Below is a small trained network, with its code and all its weights. Each question gives an input and a class and asks what happens when units are switched off, that is, made to give their printed mean instead of their output.

import numpy as np


def w(rows, s, z=0):
    codes = np.array(rows[::2]) - 128.0
    scale = np.full(codes.shape[1], s)
    scale[-1] = z or s
    return codes * scale


def f(y):
    return np.maximum(y, 0)


def log_softmax(a):
    a = a - a.max(-1, keepdims=True)
    return a - np.log(np.exp(a).sum(-1, keepdims=True))


def net(x, mask):
    res = np.array(x, float).reshape(1, 8) / 4 @ E
    y = f(res @ A[0][:, :-1].T + A[0][:, -1])
    res = res + np.where(mask, y, B[0][:, -1]) @ B[0][:, :-1]
    return log_softmax(res[-1] @ U[:, :-1].T + U[:, -1])


A, B = {}, {}
E = w([
[248,219,148,124,129,178,149],'x0',
[123,134,130,127,128,130,128],'x1',
[142,116,118,132,129,123,121],'x2',
[136,123,117,131,130,122,125],'x3',
[132,124,126,129,128,128,128],'x4',
[123,133,133,126,127,129,126],'x5',
[127,140,176,201,196,111,116],'x6',
[135,93,133,51,223,142,110],'x7',
],0.011)
A[0] = w([
[109,94,111,77,148,104,129,138],'n1',
[153,134,146,169,117,126,129,131],'n2',
[197,171,146,82,128,160,123,18],'n3',
[159,119,156,84,200,122,121,1],'n4',
[95,126,128,159,130,110,102,207],'n5',
[139,144,134,166,123,119,140,132],'n6',
[183,190,167,233,117,136,121,112],'n7',
[95,87,130,58,134,113,128,153],'n8',
[145,122,146,152,126,136,166,137],'n9',
[149,108,153,86,194,147,119,174],'n10',
[137,110,118,112,124,107,138,122],'n11',
[137,127,128,103,183,132,123,116],'n12',
[108,158,140,127,132,136,127,127],'n13',
[168,142,131,82,91,133,124,123],'n14',
[108,119,126,186,10,123,133,90],'n15',
[74,87,133,168,124,92,124,75],'n16',
[64,96,119,161,127,107,103,195],'n17',
[121,139,112,150,93,112,136,173],'n18',
[146,151,151,143,133,114,130,120],'n19',
[119,113,99,89,139,121,101,146],'n20',
[118,129,133,173,42,120,125,188],'n21',
[101,138,133,104,116,128,114,115],'n22',
[158,143,134,181,117,141,146,118],'n23',
[111,128,152,197,205,130,137,76],'n24',
[116,103,176,187,200,118,109,19],'n25',
[150,154,154,182,142,127,134,123],'n26',
[210,185,139,80,130,146,146,131],'n27',
[131,131,120,120,107,147,117,171],'n28',
[108,129,104,148,92,120,153,71],'n29',
[105,126,162,203,224,109,117,186],'n30',
[137,112,129,135,120,135,114,125],'n31',
[137,146,125,150,121,131,131,118],'n32',
[68,107,130,170,127,118,109,48],'n33',
],0.013,0.0085)
B[0] = w([
[114,110,201,88,146,121,106,193],'n1',
[113,124,180,123,143,135,110,161],'n2',
[129,158,59,85,132,54,207,179],'n3',
[136,148,108,230,60,196,117,161],'n4',
[127,105,132,79,158,97,132,211],'n5',
[131,108,168,120,140,142,111,159],'n6',
[111,66,249,91,151,153,66,217],'n7',
[153,98,214,101,167,100,86,213],'n8',
[116,139,136,111,145,131,82,152],'n9',
[133,113,83,76,144,82,152,209],'n10',
[99,161,161,112,137,132,129,142],'n11',
[113,164,94,123,106,110,168,169],'n12',
[171,79,106,128,144,123,112,137],'n13',
[129,158,61,159,136,123,135,174],'n14',
[137,161,21,113,141,78,199,237],'n15',
[145,158,97,185,83,180,123,204],'n16',
[147,150,82,75,136,81,184,252],'n17',
[110,138,116,162,117,159,117,192],'n18',
[121,103,136,123,133,126,101,150],'n19',
[128,119,183,110,153,114,117,176],'n20',
[147,163,60,202,86,164,150,241],'n21',
[142,100,117,121,147,136,129,146],'n22',
[122,110,182,118,134,140,88,169],'n23',
[141,157,40,128,108,90,198,175],'n24',
[140,153,46,80,138,62,218,168],'n25',
[128,117,188,104,150,135,97,169],'n26',
[110,148,42,211,84,157,152,224],'n27',
[94,122,132,96,135,130,161,166],'n28',
[145,129,95,101,143,96,128,160],'n29',
[118,156,88,215,70,206,96,234],'n30',
[104,147,138,112,126,132,130,132],'n31',
[141,103,132,117,128,143,100,147],'n32',
[119,137,135,190,111,184,109,181],'n33',
],0.018,0.012)
U = w([
[160,158,96,85,132,34,194,247],'0',
[144,166,118,225,56,202,115,17],'1',
[134,58,255,87,176,134,50,143],'2',
],0.0095,0.0011)

Each question gives the input, the list of numbers given to net, and the class t.
The units are the neurons (one row each of A and B). Each row of codes is followed by its name. A weight is (code - 128) times the scale printed after its matrix; where a second scale follows, it is the last column's (A, B and U).
mask holds one flag per neuron, in row order. A switched-off neuron (its flag False) gives its mean, the last column of its row in B, instead of its output. The means were averaged over made-up inputs and are rounded, as every weight is.
A unit's drop is (log p(t) with every unit on - log p(t) with that unit switched off) / (log p(t) with every unit on - log p(t) with every unit switched off).
The circuit of an input: a set's keep is (log p(t) with only the set's units on - log p(t) with every unit switched off) / (log p(t) with every unit on - log p(t) with every unit switched off). Starting from the 12 units with the biggest drops (on a tie, the unit counted first), units are removed one at a time, each time the one whose removal leaves the highest keep (on an exact tie, the one counted first), for as long as the keep stays at least 0.8.
circuit, biggest first: the units of the circuit, biggest drop first
k most important neurons: the k neurons with the biggest drops, biggest first
drop when u is switched off: that unit's drop, to one decimal
input [3,3,-5,3,4,-6,4,-3], class 2: circuit, biggest first -> (n7)
input [7,-4,4,-8,-7,1,7,8], class 1: 2 most important neurons -> (n4, n30)
input [-6,5,5,-4,-6,-3,-3,-8], class 0: 3 most important neurons -> (n15, n17, n30)
input [1,-5,5,-5,-4,3,2,-5], class 2: circuit, biggest first -> (n7, n27)
input [4,-3,4,7,7,-5,1,-7], class 2: 2 most important neurons -> (n7, n30)
input [8,3,-4,3,2,2,5,6], class 1: 3 most important neurons -> (n4, n27, n30)
input [1,3,-3,-7,6,-5,-3,-1], class 1: 3 most important neurons -> (n17, n10, n3)
input [-6,7,-3,-1,1,-2,2,0], class 1: 3 most important neurons -> (n30, n16, n33)
input [-5,2,7,-3,5,-1,2,0], class 1: 4 most important neurons -> (n30, n15, n16, n3)
input [6,-2,0,3,5,7,8,5], class 1: 2 most important neurons -> (n30, n4)
input [1,-4,2,-8,-3,-3,7,-1], class 2: 3 most important neurons -> (n7, n27, n21)
input [-7,-3,2,-8,0,4,6,-2], class 1: 3 most important neurons -> (n30, n16, n33)
input [-7,7,5,-1,-7,8,0,1], class 2: 2 most important neurons -> (n15, n8)
input [3,3,-7,4,8,1,-4,-2], class 1: circuit, biggest first -> (n17)
input [-1,-3,0,0,-1,-5,5,-1], class 1: drop when n15 is switched off -> 0.2
input [8,5,2,-1,-2,5,5,-6], class 2: drop when n7 is switched off -> 1.0
input [5,2,0,-6,2,1,2,3], class 1: drop when n27 is switched off -> 0.7
input [5,-4,-6,-3,6,5,8,6], class 1: drop when n30 is switched off -> 4.1
